Below is a small trained network, with its code and all its weights. Each question gives an input and a class and asks what happens when units are switched off, that is, made to give their printed mean instead of their output.

import numpy as np


def w(rows, s, z=0):
    codes = np.array(rows[::2]) - 128.0
    scale = np.full(codes.shape[1], s)
    scale[-1] = z or s
    return codes * scale


def f(y):
    return np.maximum(y, 0)


def log_softmax(a):
    a = a - a.max(-1, keepdims=True)
    return a - np.log(np.exp(a).sum(-1, keepdims=True))


def net(x, mask):
    res = np.array(x, float).reshape(1, 4) / 4 @ E
    y = f(res @ A[0][:, :-1].T + A[0][:, -1])
    res = res + np.where(mask, y, B[0][:, -1]) @ B[0][:, :-1]
    return log_softmax(res[-1] @ U[:, :-1].T + U[:, -1])


A, B = {}, {}
E = w([
[131,144,142,143,97,57,228],'x0',
[142,179,255,120,207,75,129],'x1',
[70,19,140,64,158,97,178],'x2',
[84,206,153,20,106,212,139],'x3',
],0.0096)
A[0] = w([
[72,80,66,111,103,187,114,97],'N0',
[55,41,84,93,93,118,135,209],'N1',
[121,89,61,138,108,150,164,170],'N2',
[21,135,110,103,87,158,182,171],'N3',
[136,137,61,122,75,196,75,254],'N4',
[103,55,62,76,117,146,135,131],'N5',
[87,245,133,91,139,171,114,198],'N6',
[108,130,80,147,87,208,91,222],'N7',
[131,47,157,135,231,35,168,188],'N8',
[123,121,29,141,134,203,126,153],'N9',
[151,70,147,94,153,141,53,182],'N10',
[149,75,91,174,80,32,183,189],'N11',
[87,64,66,85,122,165,139,129],'N12',
[86,200,223,85,163,152,157,208],'N13',
[184,160,205,197,202,118,69,213],'N14',
[142,52,83,114,94,136,120,153],'N15',
[125,212,254,87,135,160,173,186],'N16',
],0.0088,0.0049)
B[0] = w([
[176,106,173,134,150,183,102,200],'N0',
[135,83,191,111,126,170,147,229],'N1',
[168,114,143,162,97,141,136,199],'N2',
[146,133,159,105,95,178,150,202],'N3',
[218,127,80,129,146,147,85,243],'N4',
[149,66,168,113,124,175,126,204],'N5',
[183,166,82,109,90,120,131,225],'N6',
[245,153,121,128,146,138,44,225],'N7',
[29,50,186,135,152,109,143,250],'N8',
[201,138,133,158,149,151,90,212],'N9',
[145,99,124,115,131,118,82,186],'N10',
[81,122,132,194,60,146,177,240],'N11',
[157,94,158,101,129,160,126,203],'N12',
[125,137,105,47,117,108,164,221],'N13',
[128,143,106,127,145,46,116,250],'N14',
[133,100,158,160,123,176,141,196],'N15',
[130,149,114,37,112,115,166,229],'N16',
],0.011)
U = w([
[138,188,116,106,167,75,138,58],'0',
[166,177,57,162,145,109,58,81],'1',
[173,101,162,128,129,191,100,24],'2',
[70,78,169,87,231,68,112,149],'3',
[145,171,97,3,70,120,157,169],'4',
[50,92,159,156,89,148,178,114],'5',
[125,164,109,197,58,76,175,255],'6',
],0.011,0.0029)

Each question gives the input, the list of numbers given to net, and the class t.
The units are the neurons (one row each of A and B). Each row of codes is followed by its name. A weight is (code - 128) times the scale printed after its matrix; where a second scale follows, it is the last column's (A, B and U).
mask holds one flag per neuron, in row order. A switched-off neuron (its flag False) gives its mean, the last column of its row in B, instead of its output. The means were averaged over made-up inputs and are rounded, as every weight is.
A unit's drop is (log p(t) with every unit on - log p(t) with that unit switched off) / (log p(t) with every unit on - log p(t) with every unit switched off).
The circuit of an input: a set's keep is (log p(t) with only the set's units on - log p(t) with every unit switched off) / (log p(t) with every unit on - log p(t) with every unit switched off). Starting from the 12 units with the biggest drops (on a tie, the unit counted first), units are removed one at a time, each time the one whose removal leaves the highest keep (on an exact tie, the one counted first), for as long as the keep stays at least 0.8.
units of the circuit, in order: the units of the circuit, biggest drop first
most important unit: the unit with the biggest drop
k most important neurons: the k neurons with the biggest drops, biggest first
drop when u is switched off: that unit's drop, to one decimal
input [-4,-7,-6,4], class 1: units of the circuit, in order	[N4 N7]
input [4,6,2,-5], class 3: units of the circuit, in order	[N8]
input [2,-3,-3,-2], class 1: units of the circuit, in order	[N8 N1 N3]
input [8,3,3,-3], class 5: units of the circuit, in order	[N11 N8]
input [0,-4,8,-3], class 5: units of the circuit, in order	[N8 N11]
input [3,-8,-7,3], class 1: units of the circuit, in order	[N4 N7]
input [4,-4,7,2], class 5: 3 most important neurons	[N7 N4 N11]
input [7,4,-2,-1], class 6: 2 most important neurons	[N11 N1]
input [1,1,-4,-2], class 6: 3 most important neurons	[N7 N4 N9]
input [8,5,5,-4], class 5: drop when N11 is switched off	1.2
input [6,-4,2,3], class 2: drop when N8 is switched off	0.3
input [-2,2,-6,-7], class 1: drop when N13 is switched off	0.1
input [-6,3,-1,3], class 4: drop when N11 is switched off	0.0
input [-1,6,-8,-2], class 0: most important unit	N14
